Below are the code and all the weights of a small trained network. Each question names an input and a target symbol and asks about switching units off, where a switched-off unit gives its printed mean instead of its output.

import numpy as np


def w(rows, s, z=0):
    codes = np.array(rows[::2]) - 128.0
    scale = np.full(codes.shape[1], s)
    scale[-1] = z or s
    return codes * scale


def softmax(a):
    e = np.exp(a - a.max(-1, keepdims=True))
    return e / e.sum(-1, keepdims=True)


def log_softmax(a):
    a = a - a.max(-1, keepdims=True)
    return a - np.log(np.exp(a).sum(-1, keepdims=True))


def net(x, mask):
    ids = ['αδζημπτφω'.index(c) for c in x.split()]
    T = len(ids)
    res = E[ids] + P[:T]
    u = 0
    for l in range(2):
        r = res
        for j in range(3):
            rows = slice(4 * j, 4 * j + 4)
            q, k, v = (r @ M[l][rows].T for M in (Q, K, V))
            z = softmax(np.where(np.tri(T) > 0, q @ k.T / 4**0.5, -1e9)) @ v
            o = O[l][rows]
            res = res + np.where(mask[u + j], z, o[:, -1]) @ o[:, :-1]
        u += 3
    return log_softmax(res[-1] @ U[:, :-1].T + U[:, -1])


Q, K, V, O = {}, {}, {}, {}
E = w([
[201,82,177,127],'α',
[207,168,82,43],'δ',
[16,208,137,224],'ζ',
[34,98,181,227],'η',
[229,188,75,207],'μ',
[35,53,164,82],'π',
[168,40,55,131],'τ',
[104,180,158,8],'φ',
[195,170,167,175],'ω',
],0.012)
P = w([
[180,2,142,105],'0',
[93,136,106,125],'1',
[113,143,114,122],'2',
[119,148,128,123],'3',
[124,150,133,124],'4',
[116,150,126,126],'5',
[106,145,104,129],'6',
[98,133,94,135],'7',
],0.0071)
Q[0] = w([
[102,220,76,207],'0.h1',
[167,235,114,156],'0.h1',
[186,144,100,101],'0.h1',
[210,67,142,131],'0.h1',
[114,253,122,128],'0.h2',
[241,154,132,147],'0.h2',
[209,124,71,195],'0.h2',
[23,195,144,71],'0.h2',
[97,21,101,114],'0.h3',
[172,102,158,115],'0.h3',
[154,229,186,170],'0.h3',
[127,255,158,128],'0.h3',
],0.0099)
K[0] = w([
[139,216,19,184],'0.h1',
[223,176,93,208],'0.h1',
[222,53,119,141],'0.h1',
[208,100,147,14],'0.h1',
[102,204,95,49],'0.h2',
[233,121,78,104],'0.h2',
[221,55,60,107],'0.h2',
[18,199,181,97],'0.h2',
[106,1,90,129],'0.h3',
[169,100,178,83],'0.h3',
[139,253,181,196],'0.h3',
[133,239,175,143],'0.h3',
],0.0095)
V[0] = w([
[194,109,62,221],'0.h1',
[104,44,217,170],'0.h1',
[143,154,200,196],'0.h1',
[112,181,159,22],'0.h1',
[109,124,132,238],'0.h2',
[115,50,205,198],'0.h2',
[164,134,8,81],'0.h2',
[246,147,140,3],'0.h2',
[7,69,40,181],'0.h3',
[56,33,30,139],'0.h3',
[45,220,96,144],'0.h3',
[167,107,187,88],'0.h3',
],0.007)
O[0] = w([
[189,188,113,179,170],'0.h1',
[101,98,169,161,215],'0.h1',
[89,123,90,220,127],'0.h1',
[105,90,101,74,75],'0.h1',
[120,122,207,155,100],'0.h2',
[124,98,153,186,195],'0.h2',
[192,185,126,74,156],'0.h2',
[168,112,64,101,206],'0.h2',
[157,186,214,144,95],'0.h3',
[173,128,255,111,152],'0.h3',
[116,189,124,121,2],'0.h3',
[141,66,86,163,171],'0.h3',
],0.0089,0.0028)
Q[1] = w([
[46,221,126,97],'1.h1',
[53,111,148,164],'1.h1',
[162,52,197,169],'1.h1',
[210,107,161,206],'1.h1',
[185,184,117,198],'1.h2',
[136,163,63,172],'1.h2',
[68,168,149,158],'1.h2',
[88,68,118,92],'1.h2',
[37,164,122,147],'1.h3',
[108,254,75,134],'1.h3',
[74,191,135,129],'1.h3',
[116,182,95,192],'1.h3',
],0.0088)
K[1] = w([
[75,235,138,71],'1.h1',
[54,114,154,146],'1.h1',
[145,8,183,177],'1.h1',
[223,76,127,224],'1.h1',
[229,138,87,227],'1.h2',
[196,86,92,217],'1.h2',
[119,139,152,171],'1.h2',
[54,114,111,66],'1.h2',
[47,221,204,226],'1.h3',
[141,254,137,162],'1.h3',
[97,233,168,118],'1.h3',
[123,192,128,168],'1.h3',
],0.0074)
V[1] = w([
[94,91,16,137],'1.h1',
[42,118,49,198],'1.h1',
[47,213,110,207],'1.h1',
[167,254,67,170],'1.h1',
[73,70,150,81],'1.h2',
[87,233,130,140],'1.h2',
[121,188,163,119],'1.h2',
[129,108,159,199],'1.h2',
[186,75,54,175],'1.h3',
[233,148,89,85],'1.h3',
[60,86,78,77],'1.h3',
[39,110,138,206],'1.h3',
],0.0059)
O[1] = w([
[238,96,191,194,131],'1.h1',
[253,76,206,96,94],'1.h1',
[175,157,171,43,8],'1.h1',
[117,185,200,110,27],'1.h1',
[73,56,163,117,141],'1.h2',
[215,131,158,167,3],'1.h2',
[171,113,85,145,64],'1.h2',
[156,159,98,59,159],'1.h2',
[161,131,173,137,231],'1.h3',
[121,204,172,116,150],'1.h3',
[121,42,175,62,95],'1.h3',
[171,58,104,159,127],'1.h3',
],0.0068,0.0049)
U = w([
[71,158,74,167,100],'α',
[84,157,225,152,147],'δ',
[133,131,152,113,107],'ζ',
[91,104,176,91,95],'η',
[163,87,129,196,37],'μ',
[168,126,60,3,252],'π',
[200,131,156,122,133],'τ',
[125,124,63,132,134],'φ',
[135,128,122,106,128],'ω',
],0.0083,0.0033)

Each question gives the input, a string of symbols that net reads in full, and the target symbol t.
The units are the heads (4 rows each of Q, K, V and O). Each row of codes is followed by its name. A weight is (code - 128) times the scale printed after its matrix; where a second scale follows, it is the last column's (O and U).
mask holds one flag per head, layer by layer. A switched-off head (its flag False) gives its mean, the last column of its rows in O, instead of its output. The means were averaged over made-up inputs and are rounded, as every weight is.
A unit's drop is (log p(t) with every unit on - log p(t) with that unit switched off) / (log p(t) with every unit on - log p(t) with every unit switched off).
The circuit of an input: a set's keep is (log p(t) with only the set's units on - log p(t) with every unit switched off) / (log p(t) with every unit on - log p(t) with every unit switched off). Starting from all 6 units, units are removed one at a time, each time the one whose removal leaves the highest keep (on an exact tie, the one counted first), for as long as the keep stays at least 0.8.
units of the circuit, in order: the units of the circuit, biggest drop first
most important unit: the unit with the biggest drop
which heads matter: for each layer, one digit per head in row order, 1 if its drop is at least 0.15 and else 0, layers parted by /
drop when u is switched off: that unit's drop, to one decimal
input α δ π μ η ω, target τ: units of the circuit, in order	[1.h1 0.h1 1.h2 0.h3]
input η τ φ μ τ μ μ τ, target π: which heads matter	111 / 100
input η δ α ω τ, target π: units of the circuit, in order	[1.h1 0.h2 0.h1]
input τ η ω φ ζ α τ τ, target α: units of the circuit, in order	[1.h1 0.h3 0.h1 1.h3]
input α ω α φ α α δ ζ, target δ: most important unit	1.h1
input ω τ α τ τ ω τ, target τ: units of the circuit, in order	[0.h3 0.h1 1.h1 0.h2]
input φ α α, target η: units of the circuit, in order	[1.h3 0.h1 1.h2]
input ζ η ω π, target η: which heads matter	110 / 101
input τ φ ζ α α α, target α: units of the circuit, in order	[1.h1 0.h3 0.h1]
input φ δ φ π τ, target η: which heads matter	101 / 011
input τ τ η τ ω, target α: units of the circuit, in order	[0.h3 1.h1 0.h1]
input α ω ω α α, target μ: units of the circuit, in order	[1.h1 0.h3 0.h2]
input α ω τ ω ω ζ ω τ, target μ: units of the circuit, in order	[0.h3 1.h1]
input α ζ ω α ω, target φ: most important unit	1.h3
input α ω π, target η: units of the circuit, in order	[0.h1 1.h2]
input τ ω φ δ δ α α, target α: which heads matter	001 / 100
input δ α φ η α, target δ: which heads matter	110 / 111
input τ τ ω τ η, target μ: which heads matter	110 / 001
input α α ω μ, target τ: units of the circuit, in order	[1.h1 0.h1 0.h3 1.h2]
input ζ η δ τ ω, target α: units of the circuit, in order	[0.h3 1.h3]
input ω ζ ζ μ α, target τ: which heads matter	101 / 110
input α φ α, target μ: units of the circuit, in order	[0.h3 1.h1 0.h2]
input α τ ω τ δ π ζ, target δ: units of the circuit, in order	[0.h2]
input η ζ η τ μ μ ω, target τ: which heads matter	100 / 110
input ω ζ ω δ ω, target π: drop when 0.h1 is switched off	0.1
input δ α τ ω ζ τ, target δ: drop when 1.h1 is switched off	0.1
input τ ζ α ω τ, target α: drop when 0.h1 is switched off	0.4
input η η ω τ τ ζ α, target π: drop when 1.h2 is switched off	0.2
